Below are the code and all the weights of a small trained network. Each question names an input and a target symbol and asks about switching units off, where a switched-off unit gives its printed mean instead of its output.

import numpy as np


def w(rows, s, z=0):
    codes = np.array(rows[::2]) - 128.0
    scale = np.full(codes.shape[1], s)
    scale[-1] = z or s
    return codes * scale


def f(y):
    return np.maximum(y, 0)


def softmax(a):
    e = np.exp(a - a.max(-1, keepdims=True))
    return e / e.sum(-1, keepdims=True)


def log_softmax(a):
    a = a - a.max(-1, keepdims=True)
    return a - np.log(np.exp(a).sum(-1, keepdims=True))


def net(x, mask):
    ids = ['αεηθλμφψ'.index(c) for c in x.split()]
    T = len(ids)
    res = E[ids] + P[:T]
    r = res
    for j in range(3):
        rows = slice(3 * j, 3 * j + 3)
        q, k, v = (r @ M[0][rows].T for M in (Q, K, V))
        z = softmax(np.where(np.tri(T) > 0, q @ k.T / 3**0.5, -1e9)) @ v
        o = O[0][rows]
        res = res + np.where(mask[j], z, o[:, -1]) @ o[:, :-1]
    y = f(res @ A[0][:, :-1].T + A[0][:, -1])
    res = res + np.where(mask[3:27], y, B[0][:, -1]) @ B[0][:, :-1]
    return log_softmax(res[-1] @ U[:, :-1].T + U[:, -1])


Q, K, V, O, A, B = {}, {}, {}, {}, {}, {}
E = w([
[62,162,175,197],'α',
[176,143,51,79],'ε',
[36,35,116,114],'η',
[173,172,71,157],'θ',
[98,142,113,127],'λ',
[149,188,131,71],'μ',
[233,70,242,170],'φ',
[91,142,80,254],'ψ',
],0.013)
P = w([
[151,171,142,137],'0',
[46,162,181,104],'1',
[173,139,174,131],'2',
[168,109,2,149],'3',
[172,124,170,134],'4',
[171,97,4,138],'5',
[173,110,170,133],'6',
[48,126,176,80],'7',
[170,100,170,130],'8',
[167,89,4,136],'9',
[176,103,173,133],'10',
],0.0089)
Q[0] = w([
[208,173,177,92],'H1',
[97,102,95,155],'H1',
[189,113,115,88],'H1',
[88,108,128,144],'H2',
[128,144,84,105],'H2',
[76,130,98,79],'H2',
[27,211,6,68],'H3',
[12,198,31,120],'H3',
[218,52,228,172],'H3',
],0.011)
K[0] = w([
[149,202,123,98],'H1',
[118,84,118,152],'H1',
[135,140,98,99],'H1',
[166,119,135,117],'H2',
[135,155,109,129],'H2',
[162,144,121,139],'H2',
[136,36,139,109],'H3',
[130,3,157,140],'H3',
[122,201,116,139],'H3',
],0.019)
V[0] = w([
[141,150,121,89],'H1',
[110,78,103,97],'H1',
[117,146,83,129],'H1',
[124,138,112,118],'H2',
[86,121,137,150],'H2',
[107,144,105,102],'H2',
[152,116,162,159],'H3',
[178,138,171,144],'H3',
[142,253,101,137],'H3',
],0.011)
O[0] = w([
[193,127,166,103,194],'H1',
[106,215,130,125,70],'H1',
[178,149,108,159,151],'H1',
[120,115,117,153,139],'H2',
[144,72,159,97,76],'H2',
[111,89,107,155,135],'H2',
[165,166,149,173,141],'H3',
[204,163,199,148,195],'H3',
[147,3,193,81,252],'H3',
],0.0067,0.0041)
A[0] = w([
[134,115,107,39,107],'N1',
[57,79,48,129,185],'N2',
[148,131,82,148,94],'N3',
[221,142,188,122,72],'N4',
[118,109,92,34,153],'N5',
[114,74,82,37,169],'N6',
[42,189,40,109,29],'N7',
[180,148,87,170,164],'N8',
[166,102,138,58,105],'N9',
[14,100,174,126,65],'N10',
[8,81,71,224,128],'N11',
[54,146,223,96,82],'N12',
[165,142,160,145,190],'N13',
[87,196,79,152,129],'N14',
[107,61,215,208,90],'N15',
[94,206,109,139,196],'N16',
[134,188,178,166,116],'N17',
[22,158,92,201,2],'N18',
[157,138,87,98,196],'N19',
[93,127,184,91,180],'N20',
[189,127,26,181,39],'N21',
[176,104,125,2,93],'N22',
[128,108,99,16,101],'N23',
[68,146,205,106,92],'N24',
],0.0086,0.007)
B[0] = w([
[123,177,105,114,170],'N1',
[81,154,218,174,180],'N2',
[111,130,156,127,152],'N3',
[120,164,142,232,244],'N4',
[87,165,126,91,193],'N5',
[109,144,134,59,213],'N6',
[73,83,39,117,162],'N7',
[152,118,92,116,220],'N8',
[151,163,120,137,217],'N9',
[40,194,152,175,146],'N10',
[179,197,77,165,183],'N11',
[208,89,5,104,156],'N12',
[133,81,118,109,255],'N13',
[120,70,116,138,188],'N14',
[61,148,64,154,202],'N15',
[151,86,135,164,202],'N16',
[134,81,128,102,160],'N17',
[166,58,203,35,151],'N18',
[134,95,154,119,235],'N19',
[101,126,183,146,211],'N20',
[84,133,218,113,181],'N21',
[159,192,105,112,239],'N22',
[122,170,103,142,177],'N23',
[191,64,24,104,149],'N24',
],0.011,0.0059)
U = w([
[79,80,71,117,209],'α',
[169,174,12,83,53],'ε',
[55,153,170,132,140],'η',
[216,51,98,122,171],'θ',
[85,36,246,68,220],'λ',
[126,210,221,111,138],'μ',
[105,164,200,190,56],'φ',
[132,213,37,182,3],'ψ',
],0.012,0.0051)

Each question gives the input, a string of symbols that net reads in full, and the target symbol t.
The units are the heads (3 rows each of Q, K, V and O) and the neurons (one row each of A and B). Each row of codes is followed by its name. A weight is (code - 128) times the scale printed after its matrix; where a second scale follows, it is the last column's (O, A, B and U).
mask holds one flag per unit, heads first, then neurons. A switched-off unit (its flag False) gives its mean, the last column of its rows in O or B, instead of its output. The means were averaged over made-up inputs and are rounded, as every weight is.
A unit's drop is (log p(t) with every unit on - log p(t) with that unit switched off) / (log p(t) with every unit on - log p(t) with every unit switched off).
The circuit of an input: a set's keep is (log p(t) with only the set's units on - log p(t) with every unit switched off) / (log p(t) with every unit on - log p(t) with every unit switched off). Starting from the 12 units with the biggest drops (on a tie, the unit counted first), units are removed one at a time, each time the one whose removal leaves the highest keep (on an exact tie, the one counted first), for as long as the keep stays at least 0.8.
units of the circuit, in order: the units of the circuit, biggest drop first
top k neurons: the k neurons with the biggest drops, biggest first
heads that matter: for each layer, one digit per head in row order, 1 if its drop is at least 0.15 and else 0, layers parted by /
drop of u: that unit's drop, to one decimal
input θ ψ θ θ μ μ ε φ, target θ: units of the circuit, in order -> N12; N24
input μ μ α ψ θ α θ ψ ψ, target ψ: units of the circuit, in order -> N11; H1
input μ η θ μ μ α, target α: units of the circuit, in order -> N7; N18; H3
input α η μ θ μ λ, target α: top 2 neurons -> N7; N11
input μ λ η θ μ μ φ μ ε, target ε: heads that matter -> 000
input α μ θ μ μ φ η ε, target α: top 3 neurons -> N7; N14; N22
input μ φ θ μ μ θ μ ε μ μ α, target α: top 2 neurons -> N15; N12
input μ μ μ θ θ θ ψ θ μ ψ, target φ: top 3 neurons -> N2; N11; N21
input μ θ μ μ η μ μ ψ, target α: heads that matter -> 101
input λ ε θ μ μ μ ε μ λ, target λ: heads that matter -> 001
input θ α η ε α θ, target α: top 3 neurons -> N7; N21; N14
input θ μ φ μ μ ε φ φ, target θ: heads that matter -> 000
input θ η μ φ μ μ, target θ: top 2 neurons -> N16; N15
input θ μ η μ μ ε θ ψ φ α, target θ: top 2 neurons -> N18; N16
input φ μ θ λ, target θ: top neuron -> N8
input α θ φ λ φ μ φ ψ μ μ φ, target φ: top 2 neurons -> N4; N15
input ε μ μ μ μ φ μ λ, target θ: top neuron -> N16
input μ μ η μ μ μ ε θ α μ η, target η: top 2 neurons -> N2; N10
input ψ μ η μ λ θ θ θ, target α: top 3 neurons -> N7; N14; N22
input ε μ μ ε, target μ: top 2 neurons -> N2; N21
input θ α θ μ ε μ μ α, target ψ: top 2 neurons -> N11; N12
input θ μ μ ε φ α μ θ α μ φ, target φ: drop of N4 -> 0.8
input μ φ ε μ ψ ε, target θ: drop of N20 -> 0.1
input ψ θ θ θ, target λ: drop of N21 -> 0.2
input μ θ φ μ μ θ ε φ η, target η: drop of N20 -> 0.1
